Below is a small trained network, with its code and all its weights. Each question gives an input and a class and asks what happens when units are switched off, that is, made to give their printed mean instead of their output.

import numpy as np


def w(rows, s, z=0):
    codes = np.array(rows[::2]) - 128.0
    scale = np.full(codes.shape[1], s)
    scale[-1] = z or s
    return codes * scale


def norm(h):
    return h / np.sqrt((h * h).mean(-1, keepdims=True) + 1e-5)


def f(y):
    return y / 2 * (1 + np.tanh(0.7978845608 * (y + 0.044715 * y**3)))


def log_softmax(a):
    a = a - a.max(-1, keepdims=True)
    return a - np.log(np.exp(a).sum(-1, keepdims=True))


def net(x, mask):
    res = np.array(x, float).reshape(1, 3) / 4 @ E
    u = 0
    for l in range(4):
        y = f(norm(res) @ A[l][:, :-1].T + A[l][:, -1])
        res = res + np.where(mask[u : u + 7], y, B[l][:, -1]) @ B[l][:, :-1]
        u += 7
    return log_softmax(norm(res)[-1] @ U[:, :-1].T + U[:, -1])


A, B = {}, {}
E = w([
[127,112,73,111,124,175],'x0',
[86,116,91,124,127,189],'x1',
[247,125,152,119,150,88],'x2',
],0.014)
A[0] = w([
[91,145,62,134,117,204,3],'0.n1',
[72,131,45,131,162,192,78],'0.n2',
[79,115,43,118,136,185,111],'0.n3',
[13,104,163,90,140,150,125],'0.n4',
[77,122,79,110,152,195,81],'0.n5',
[72,141,8,134,113,220,132],'0.n6',
[70,102,76,114,118,228,67],'0.n7',
],0.014,0.0047)
B[0] = w([
[200,88,133,194,25,160,190],'0.n1',
[138,117,107,125,64,230,211],'0.n2',
[97,133,81,69,112,216,215],'0.n3',
[118,150,127,177,103,66,217],'0.n4',
[128,74,111,60,150,164,199],'0.n5',
[90,135,94,23,71,252,254],'0.n6',
[181,95,68,148,128,247,224],'0.n7',
],0.015,0.014)
A[1] = w([
[136,89,58,95,78,255,148],'1.n1',
[79,42,50,90,113,233,78],'1.n2',
[129,151,113,86,93,219,47],'1.n3',
[147,122,47,99,119,209,7],'1.n4',
[119,54,69,157,116,193,141],'1.n5',
[119,92,97,104,94,213,151],'1.n6',
[143,66,66,163,172,209,38],'1.n7',
],0.02,0.0012)
B[1] = w([
[43,133,139,17,100,202,254],'1.n1',
[112,188,124,130,34,165,237],'1.n2',
[138,157,139,102,64,212,205],'1.n3',
[117,57,165,8,67,87,208],'1.n4',
[138,148,77,101,127,181,191],'1.n5',
[135,112,116,112,74,194,210],'1.n6',
[125,153,134,90,213,85,181],'1.n7',
],0.015,0.029)
A[2] = w([
[183,128,150,122,123,146,1],'2.n1',
[108,116,133,188,116,133,183],'2.n2',
[253,104,134,129,113,114,83],'2.n3',
[250,133,108,136,129,93,30],'2.n4',
[137,107,123,126,152,147,132],'2.n5',
[128,95,94,129,161,129,17],'2.n6',
[100,95,104,148,107,120,88],'2.n7',
],0.026,0.00088)
B[2] = w([
[153,64,142,121,93,118,172],'2.n1',
[102,140,95,206,98,120,133],'2.n2',
[197,57,106,159,250,85,242],'2.n3',
[162,103,178,4,203,102,250],'2.n4',
[131,136,138,119,143,127,130],'2.n5',
[118,123,100,127,148,108,125],'2.n6',
[160,162,179,134,156,136,131],'2.n7',
],0.018,0.02)
A[3] = w([
[82,148,143,43,78,201,207],'3.n1',
[104,151,104,129,140,117,162],'3.n2',
[10,161,122,146,173,104,158],'3.n3',
[146,127,105,123,128,108,3],'3.n4',
[203,167,52,100,169,147,95],'3.n5',
[248,131,104,126,118,173,138],'3.n6',
[121,125,157,76,72,159,24],'3.n7',
],0.014,0.0021)
B[3] = w([
[53,143,124,175,251,88,250],'3.n1',
[152,115,133,156,112,124,126],'3.n2',
[156,145,113,184,119,137,133],'3.n3',
[137,119,161,111,118,152,125],'3.n4',
[180,174,83,119,98,141,153],'3.n5',
[153,102,92,161,119,122,160],'3.n6',
[106,111,109,135,153,122,188],'3.n7',
],0.02,0.017)
U = w([
[142,164,146,249,78,83,1],'0',
[83,133,121,92,71,206,199],'1',
[206,79,158,116,191,78,178],'2',
],0.017,0.0016)

Each question gives the input, the list of numbers given to net, and the class t.
The units are the neurons (one row each of A and B). Each row of codes is followed by its name. A weight is (code - 128) times the scale printed after its matrix; where a second scale follows, it is the last column's (A, B and U).
mask holds one flag per neuron, layer by layer. A switched-off neuron (its flag False) gives its mean, the last column of its row in B, instead of its output. The means were averaged over made-up inputs and are rounded, as every weight is.
A unit's drop is (log p(t) with every unit on - log p(t) with that unit switched off) / (log p(t) with every unit on - log p(t) with every unit switched off).
k most important neurons: the k neurons with the biggest drops, biggest first
top k neurons in layer l: the k neurons of layer l with the biggest drops, biggest first
drop of u: that unit's drop, to one decimal
input [2,-1,7], class 2: most important neuron	0.n6
input [-4,0,4], class 2: top 4 neurons in layer 0	0.n6; 0.n3; 0.n7; 0.n2
input [7,-1,8], class 2: 3 most important neurons	0.n6; 0.n3; 0.n2
input [-7,-1,0], class 2: top 3 neurons in layer 0	0.n6; 0.n7; 0.n3
input [-8,-4,-2], class 0: 3 most important neurons	0.n7; 0.n6; 2.n4
input [-2,-5,0], class 2: top 4 neurons in layer 0	0.n6; 0.n3; 0.n7; 0.n2
input [-3,-6,4], class 2: 2 most important neurons	0.n6; 1.n1
input [0,-8,-4], class 0: 4 most important neurons	0.n6; 0.n7; 2.n4; 0.n1
input [-7,-8,-5], class 0: 4 most important neurons	2.n4; 0.n6; 1.n4; 1.n1
input [5,-8,-2], class 2: top 2 neurons in layer 1	1.n2; 1.n1
input [-5,-5,-1], class 2: 3 most important neurons	0.n6; 1.n2; 1.n1
input [-5,-2,-6], class 0: 2 most important neurons	0.n6; 1.n1
input [-4,-6,-1], class 2: 2 most important neurons	0.n6; 1.n2
input [4,-1,5], class 2: top neuron in layer 0	0.n6
input [-1,-6,-3], class 0: top 2 neurons in layer 2	2.n4; 2.n3
input [-7,-8,7], class 2: drop of 0.n4	0.0
input [-6,3,-2], class 0: drop of 0.n6	0.4
input [-7,-2,-4], class 0: drop of 1.n1	0.1
